Questions about the grid below.
1) What is the entry directly above the smallest entry?
2) What is the entry directly below the smallest entry?
3) What is the top-right entry?
4) What is the bottom-left entry?
5) What is the entry directly above 6.410?
6) What is the entry in the top-left corner?
7) What is the entry just right of the smallest entry?
8) What is the bottom entry of the column that holds the smallest entry?
-14.827	-11.640	0.528	-14.828	-18.297	2.482	5.580	6.923	9.303	3.785	5.707	4.986	-7.446	-3.510	-6.649	7.229
-20.885	-14.460	5.715	-2.696	-18.297	4.949	10.801	-0.711	6.097	-10.715	-8.970	8.042	-5.596	-1.423	-4.795	-3.831
-14.222	-9.102	-4.290	-3.114	-24.760	1.741	14.282	2.343	9.944	-10.715	-3.204	5.368	-6.752	-1.945	-7.576	-8.338
-16.039	-4.872	6.456	-16.083	-17.974	4.456	3.491	6.923	11.547	2.542	2.562	-3.417	-11.611	-4.032	-7.112	4.771
-6.649	-1.488	-1.325	-1.022	-19.590	-3.441	18.459	9.596	9.944	-5.329	-7.922	-5.709	-9.297	-14.989	-7.344	-5.470
-7.255	-15.306	-4.290	-8.552	-23.467	-0.726	13.585	-5.292	4.814	-4.086	-8.970	12.625	0.419	-13.423	-6.417	-1.783
-10.890	-10.230	9.421	-14.409	-17.328	-2.947	5.928	-1.856	8.982	0.885	-19.454	1.166	-3.282	-18.641	-8.966	1.494
-15.433	-11.076	12.015	-6.042	-9.896	-3.441	10.453	6.923	6.097	0.056	-16.833	-0.744	-6.058	-16.554	-6.417	4.362
-19.674	-13.896	4.974	-1.441	-18.621	4.949	12.193	-0.711	5.135	-11.543	-9.494	8.042	-5.133	-2.467	-4.100	-4.651
-17.251	-11.358	-0.214	-8.971	-24.437	3.222	8.364	1.198	12.188	-8.229	-3.204	5.750	-6.521	1.707	-8.966	-5.470
-11.798	-8.538	8.309	-4.787	-11.189	6.923	15.674	0.053	-3.522	1.299	-3.728	2.694	-6.058	-18.641	2.619	8.868
-15.433	-8.256	3.121	-11.481	-15.389	-0.480	7.320	13.031	10.906	2.956	2.562	-0.744	-10.223	-4.554	-8.271	6.410
-15.433	-6.000	6.456	-17.756	-18.621	1.494	2.447	7.687	14.112	1.713	-2.156	-3.035	-10.454	-5.076	-10.356	2.723
1) -18.297
2) -17.974
3) 7.229
4) -15.433
5) 8.868
6) -14.827
7) 1.741
8) -18.621

Questions about the grid below. Indices start at 1.
1) The entry at row 3, column 3?
2) The entry directly above -5.02?
3) The entry just left of the smallest entry?
4) The entry in row 2 and column 1?
5) The entry just right of +4.68?
6) The top-left entry?
7) The entry in the bottom-left corner?
8) The entry directly below +1.49?
+1.71  -4.95  +5.17  +4.38  +4.06  +4.58  +3.94  +1.49  -2.69  -2.29  +1.61
-0.19  -2.70  +2.55  +3.84  +0.13  -4.62  +0.26  -4.83  -2.39  -2.69  -0.37
-3.89  -3.07  -1.87  +3.85  -2.73  -2.76  +2.30  +1.34  -2.62  -3.97  +3.59
+1.05  +4.92  -3.63  +1.04  -4.19  +1.45  -0.49  +1.69  -4.06  +2.48  -5.10
+3.90  +2.18  +1.39  -2.98  -0.69  +4.67  +0.96  -0.79  -2.61  +1.76  -1.41
+0.72  -3.67  -2.82  +4.11  +2.02  +1.30  +4.77  -0.95  -3.81  -4.30  -0.60
-2.51  +2.54  -5.06  +5.21  -0.13  +4.19  -2.25  -0.53  -2.74  +3.82  -5.02
+1.42  +2.15  -3.65  -0.34  -0.87  -4.58  +0.56  +2.05  +4.53  +2.25  -0.97
-3.96  -4.62  +3.58  -4.12  -0.72  +1.23  -4.08  +0.49  -2.89  -5.07  +3.63
+4.68  +2.14  -3.11  +4.05  -1.68  +1.85  -4.76  -4.63  +3.04  +1.96  -0.91
1) -1.87
2) -0.60
3) +2.48
4) -0.19
5) +2.14
6) +1.71
7) +4.68
8) -4.83

Read these off the matrix that follows. Rows and columns are numbered from 1.
1) Which number is the entry in row 1 and column 3?
2) Which number is the entry at row 2, column 2?
3) Which number is the entry directly below +0.02?
4) Which number is the entry in row 1 and column 2?
5) Which number is the bottom-left entry?
6) Which number is the median entry?
7) Which number is the entry just right of the largest entry?
8) Which number is the entry directly below the largest entry?
[-1.66 +0.89 -1.89 +0.37 -2.14 -2.04 -2.07 +0.54 +0.13 +0.90 +0.70 +0.19 -2.07 -1.12 +0.16]
[-2.39 +1.49 -2.20 +1.13 -2.43 -2.35 -2.28 +0.95 +0.63 +1.23 +0.90 +0.22 -2.44 -1.46 +0.78]
[-5.16 +0.32 +1.37 +2.90 +2.06 +0.51 +1.47 -1.40 +2.14 -2.19 -1.71 -2.37 +1.86 -3.73 +2.51]
[-1.25 +0.37 -1.68 -0.34 -1.94 -1.82 -1.98 +0.18 -0.44 +0.62 +0.32 +0.02 -1.84 -0.88 -0.41]
[-4.01 +0.75 +0.09 +2.11 +0.50 -0.41 +0.17 -0.59 +1.40 -1.18 -0.96 -1.55 +0.35 -2.77 +1.76]
[-2.53 +1.01 -1.49 +0.89 -1.58 -1.80 -1.60 +0.37 +0.41 +0.42 +0.04 -0.43 -1.63 -1.50 +0.53]
[-4.10 +2.04 -3.13 +2.57 -3.77 -3.62 -3.72 +1.90 +1.84 +2.83 +1.85 +0.86 -3.76 -2.48 +2.08]
[+0.36 +1.23 -3.02 -1.34 -3.35 -2.62 -2.94 +1.06 -1.51 +1.27 +0.81 +0.63 -3.32 +0.70 -1.49]
[+3.51 -0.81 -0.70 -4.69 -0.45 -0.11 -0.11 -1.29 -4.16 -1.99 -1.69 -0.96 -0.37 +2.54 -4.54]
[-1.24 +1.09 -1.86 +0.06 -2.02 -1.86 -1.80 +0.57 -0.31 +0.38 +0.15 -0.17 -2.02 -0.69 -0.30]
[+1.82 +0.46 -2.38 -2.89 -2.60 -1.86 -2.14 +0.31 -2.78 +0.21 -0.11 +0.14 -2.53 +1.57 -2.94]
[+1.07 -0.90 +0.22 -2.78 +0.62 +0.46 +0.65 -1.73 -2.53 -2.27 -1.81 -1.44 +0.70 +0.42 -2.61]
[+0.76 -1.60 +1.75 -2.64 +2.56 +1.82 +2.32 -2.85 -2.31 -3.84 -2.81 -2.37 +2.60 -0.03 -2.39]
1) -1.89
2) +1.49
3) -1.55
4) +0.89
5) +0.76
6) -0.43
7) -0.81
8) -1.24

Read these off the row that follows.
1) The entry just left of +4.62?
2) The entry just right of -1.94?
[-0.03 -0.22 -1.94 -0.27 +0.32 +4.62 -1.26]
1) +0.32
2) -0.27
